m =
array([[ 627, -845, -369,  490,  218,   26, -271, -277, -424,  255, -631],
       [ -65,  -18,  -50,  -74,  -10,  -85,  -54,  -27, -180,  -65, -107],
       [-613,  649,  230, -466, -309, -484,  -88,  362,  194, -282,  307],
       [ 400, -532, -476,  286,   40,   24, -156,   65, -248,  387, -436],
       [-567,  450, -726,  450,  374, -201, -464,  264,  488,  716,  341],
       [ 123, -228,  -33, -186, -194,  171,  262,  -39, -126,  -96, -129],
       [ 458, -478,    8, -545, -449,  459,  692,  234, -199, -123, -293],
       [ -45,  -40,  -49,  -74,  -32,  -75,  -48,  -60,  -40,  -67,  -70],
       [ 591, -901, -146,  435,  270,   23, -238, -538, -432,  -25, -541],
       [ 297, -124,   47, -470, -389,   -9,  326,  496, -143,   23, -364]])
Indices start at 0.
The entry in row 2 and column 0 is -613
The entry directly above the smallest entry: -40
The entry just left of -201?
A: 374
The entry just left of -124?
A: 297
The entry at row 1, column 0?
A: -65
The entry directly below the smallest entry?
A: -124
The entry at row 0, column 0?
A: 627
The entry directly below 387?
A: 716
The entry in row 0 and column 1 -> -845
The smallest entry -> -901
The entry in row 0 and column 2 -> -369
The entry directly below the largest entry?
A: -96
The entry just right of the largest entry -> 341
The entry directly below -54?
A: -88
The entry at row 2, column 1: 649
The entry just left of the smallest entry?
A: 591
The entry directly above the largest entry?
A: 387
The bottom-right entry is -364
The entry just right of -18 is -50
The entry just left of the largest entry -> 488
The entry directly below -199?
A: -40
The entry in the top-right corner?
A: -631
The entry at row 2, column 2: 230
The entry at row 1, column 1?
A: -18
The entry just right of 435?
A: 270
The entry directly above 40?
A: -309
The top entry of the column that holds the largest entry -> 255
The entry directly above 270?
A: -32
The entry just right of -33?
A: -186
The entry directly below -39 is 234

W =
23,-14,-2,-19,-2,16,11,1,12,1,19,-13,13,-8,-8,3
-8,-2,2,-28,-2,-28,35,-12,-3,25,1,21,22,16,-9,5
-9,18,4,47,7,16,-39,14,-5,-20,-14,-4,-28,-4,19,-3
8,7,1,35,5,30,-35,16,4,-23,-1,-18,-21,-13,13,-2
22,-16,-2,-33,-3,5,26,-4,12,11,21,-6,22,-3,-13,4
-7,16,4,47,6,18,-40,15,-3,-22,-12,-7,-28,-6,19,-3
6,9,2,38,5,29,-38,16,3,-24,-2,-16,-23,-12,14,-3
2,12,2,43,6,27,-40,16,1,-24,-6,-14,-25,-10,16,-3
-10,18,4,46,6,14,-38,13,-6,-20,-14,-4,-27,-3,19,-3
-17,20,5,40,6,2,-29,9,-8,-12,-17,5,-22,3,17,-2
-4,16,3,46,7,22,-41,15,-2,-23,-10,-10,-28,-8,18,-3
The first entry on the diagonal from the top-right corner is 3
What is the third entry on the main diagonal? 4
The last entry of the smallest entry's row is -3
What is the entry in the bottom-left corner? -4
What is the entry just right of -41? 15
The smallest entry in the first row -> -19
The second entry on the diagonal from the top-right corner is -9
What is the 1st entry, reading row by row? 23
The top entry of the column that holds the smallest entry -> 11
The bottom entry of the column that holds the smallest entry: -41
The entry directly below -21 -> 22
The third entry in reading order is -2
What is the second entry from the end, reading row by row? 18
The entry just left of the smallest entry: 22
What is the fifth entry in reading order? -2
What is the smallest entry in the first column? -17
What is the second entry in reading order? -14
The entry directly below -5 -> 4
What is the 5th-last entry, reading row by row? -10
What is the third-last entry, reading row by row? -8
What is the entry directly above -18? -4
What is the largest entry in the last column? 5

x = [ 35   1 -18  27  28   7 -26  26 -12  -7]
What is the entry just right of -12? -7
The entry just left of -18 is 1
